Here is a tiny trained network, its code and every weight. The questions are about switching its units off for an input and a class, where a switched-off unit gives its printed mean instead of its output.

import numpy as np


def w(rows, s, z=0):
    codes = np.array(rows[::2]) - 128.0
    scale = np.full(codes.shape[1], s)
    scale[-1] = z or s
    return codes * scale


def norm(h):
    return h / np.sqrt((h * h).mean(-1, keepdims=True) + 1e-5)


def f(y):
    return np.maximum(y, 0)


def log_softmax(a):
    a = a - a.max(-1, keepdims=True)
    return a - np.log(np.exp(a).sum(-1, keepdims=True))


def net(x, mask):
    res = np.array(x, float).reshape(1, 6) / 4 @ E
    u = 0
    for l in range(4):
        y = f(norm(res) @ A[l][:, :-1].T + A[l][:, -1])
        res = res + np.where(mask[u : u + 7], y, B[l][:, -1]) @ B[l][:, :-1]
        u += 7
    return log_softmax(norm(res)[-1] @ U[:, :-1].T + U[:, -1])


A, B = {}, {}
E = w([
[149,56,183,25,196],'x0',
[149,3,96,144,60],'x1',
[97,96,24,102,93],'x2',
[99,175,198,11,137],'x3',
[204,143,68,50,190],'x4',
[79,102,190,167,219],'x5',
],0.0054)
A[0] = w([
[6,170,171,140,127,143],'0.n0',
[153,139,129,106,76,127],'0.n1',
[219,192,171,183,139,109],'0.n2',
[154,90,150,124,98,254],'0.n3',
[114,227,114,177,120,52],'0.n4',
[168,168,108,113,63,123],'0.n5',
[149,100,119,167,75,70],'0.n6',
],0.011,0.0032)
B[0] = w([
[2,24,187,118,103,255],'0.n0',
[90,197,191,99,56,185],'0.n1',
[137,225,202,106,191,228],'0.n2',
[222,198,149,85,105,244],'0.n3',
[105,137,155,102,95,224],'0.n4',
[82,187,103,43,80,217],'0.n5',
[134,148,61,195,105,207],'0.n6',
],0.0074,0.0043)
A[1] = w([
[135,35,49,135,81,129],'1.n0',
[203,63,179,205,226,231],'1.n1',
[27,135,62,103,199,113],'1.n2',
[123,161,56,163,254,45],'1.n3',
[108,126,191,150,95,107],'1.n4',
[152,164,110,146,80,121],'1.n5',
[146,169,154,120,239,6],'1.n6',
],0.0085,0.0023)
B[1] = w([
[176,181,192,200,172,241],'1.n0',
[147,198,96,160,61,251],'1.n1',
[1,211,36,105,146,205],'1.n2',
[120,40,94,137,144,184],'1.n3',
[211,126,148,139,155,221],'1.n4',
[157,172,39,164,187,220],'1.n5',
[70,132,77,126,158,223],'1.n6',
],0.0071,0.0033)
A[2] = w([
[54,121,85,115,160,121],'2.n0',
[78,145,125,153,175,70],'2.n1',
[29,100,169,1,100,145],'2.n2',
[168,122,73,106,156,142],'2.n3',
[102,157,92,92,123,43],'2.n4',
[117,101,143,231,110,183],'2.n5',
[166,63,130,186,153,2],'2.n6',
],0.0099,0.0036)
B[2] = w([
[58,159,106,60,148,175],'2.n0',
[21,78,100,200,136,160],'2.n1',
[173,119,128,179,143,254],'2.n2',
[175,2,115,85,208,175],'2.n3',
[234,146,98,64,100,156],'2.n4',
[188,32,81,165,36,191],'2.n5',
[178,232,56,136,73,139],'2.n6',
],0.007)
A[3] = w([
[166,1,231,42,118,255],'3.n0',
[188,119,171,107,191,68],'3.n1',
[141,164,111,131,82,155],'3.n2',
[157,153,44,176,100,220],'3.n3',
[139,148,107,199,132,156],'3.n4',
[90,90,84,158,156,140],'3.n5',
[171,107,131,37,182,124],'3.n6',
],0.013,0.0036)
B[3] = w([
[169,187,61,251,126,245],'3.n0',
[71,143,141,162,119,183],'3.n1',
[172,133,123,51,160,191],'3.n2',
[162,74,216,94,129,254],'3.n3',
[152,104,193,122,224,186],'3.n4',
[128,137,180,99,102,171],'3.n5',
[135,98,140,176,134,213],'3.n6',
],0.012,0.0082)
U = w([
[241,67,166,100,122,187],'0',
[66,55,138,161,62,59],'1',
[169,146,86,215,132,180],'2',
[111,80,39,84,175,2],'3',
[73,171,176,126,195,134],'4',
[150,186,87,7,90,145],'5',
],0.022,0.0067)

Each question gives the input, the list of numbers given to net, and the class t.
The units are the neurons (one row each of A and B). Each row of codes is followed by its name. A weight is (code - 128) times the scale printed after its matrix; where a second scale follows, it is the last column's (A, B and U).
mask holds one flag per neuron, layer by layer. A switched-off neuron (its flag False) gives its mean, the last column of its row in B, instead of its output. The means were averaged over made-up inputs and are rounded, as every weight is.
A unit's drop is (log p(t) with every unit on - log p(t) with that unit switched off) / (log p(t) with every unit on - log p(t) with every unit switched off).
The circuit of an input: a set's keep is (log p(t) with only the set's units on - log p(t) with every unit switched off) / (log p(t) with every unit on - log p(t) with every unit switched off). Starting from the 12 units with the biggest drops (on a tie, the unit counted first), units are removed one at a time, each time the one whose removal leaves the highest keep (on an exact tie, the one counted first), for as long as the keep stays at least 0.8.
units of the circuit, in order: the units of the circuit, biggest drop first
unit that matters most: the unit with the biggest drop
top k neurons: the k neurons with the biggest drops, biggest first
k most important neurons of layer l: the k neurons of layer l with the biggest drops, biggest first
drop of u: that unit's drop, to one decimal
input [1,-1,2,2,6,2], class 3: unit that matters most => 0.n3
input [5,-2,-4,-6,6,5], class 4: top 4 neurons => 0.n2; 1.n6; 3.n0; 2.n5
input [6,-2,-4,-7,6,6], class 4: top 4 neurons => 0.n2; 1.n6; 0.n6; 2.n5
input [2,6,7,0,-7,7], class 0: top 2 neurons => 2.n6; 1.n0
input [-1,4,-7,6,8,-3], class 2: units of the circuit, in order => 3.n3; 3.n0
input [3,0,0,-1,5,-4], class 2: top 2 neurons => 2.n3; 3.n0
input [4,-2,-8,-7,1,7], class 4: units of the circuit, in order => 3.n0; 1.n6; 3.n3
input [-5,-7,-1,-2,6,-1], class 5: 2 most important neurons of layer 0 => 0.n4; 0.n5
input [6,-4,-4,-2,-1,-1], class 4: top 2 neurons => 3.n0; 1.n6
input [-8,-4,-2,-3,-1,6], class 4: top 2 neurons => 0.n2; 3.n0
input [-3,-1,5,-3,-2,-8], class 0: 2 most important neurons of layer 1 => 1.n2; 1.n5
input [1,-2,-1,3,-2,-5], class 5: 2 most important neurons of layer 0 => 0.n5; 0.n1
input [-7,-5,-4,1,-7,-4], class 4: top 2 neurons => 0.n2; 3.n0
input [6,-3,-6,1,-4,2], class 2: units of the circuit, in order => 3.n0
input [4,-4,0,-4,5,4], class 3: 2 most important neurons of layer 1 => 1.n3; 1.n0
input [-8,-3,4,-3,-1,4], class 1: top 2 neurons => 0.n0; 2.n5
input [2,-8,-7,-2,-8,-8], class 4: top 2 neurons => 0.n2; 2.n5
input [3,1,3,0,7,-3], class 2: top 2 neurons => 3.n0; 2.n3
input [5,-7,-4,-6,-1,-1], class 4: top 2 neurons => 3.n0; 0.n2
input [1,-2,7,-1,-8,0], class 1: units of the circuit, in order => 0.n0
input [-4,5,-8,5,-2,7], class 2: drop of 3.n0 => 0.4
input [-3,-3,3,4,-5,4], class 1: drop of 0.n0 => 0.5
input [1,4,8,-3,-5,-7], class 0: drop of 1.n1 => 0.0
input [-8,-4,0,1,-3,2], class 4: 2 most important neurons of layer 2 => 2.n2; 2.n3
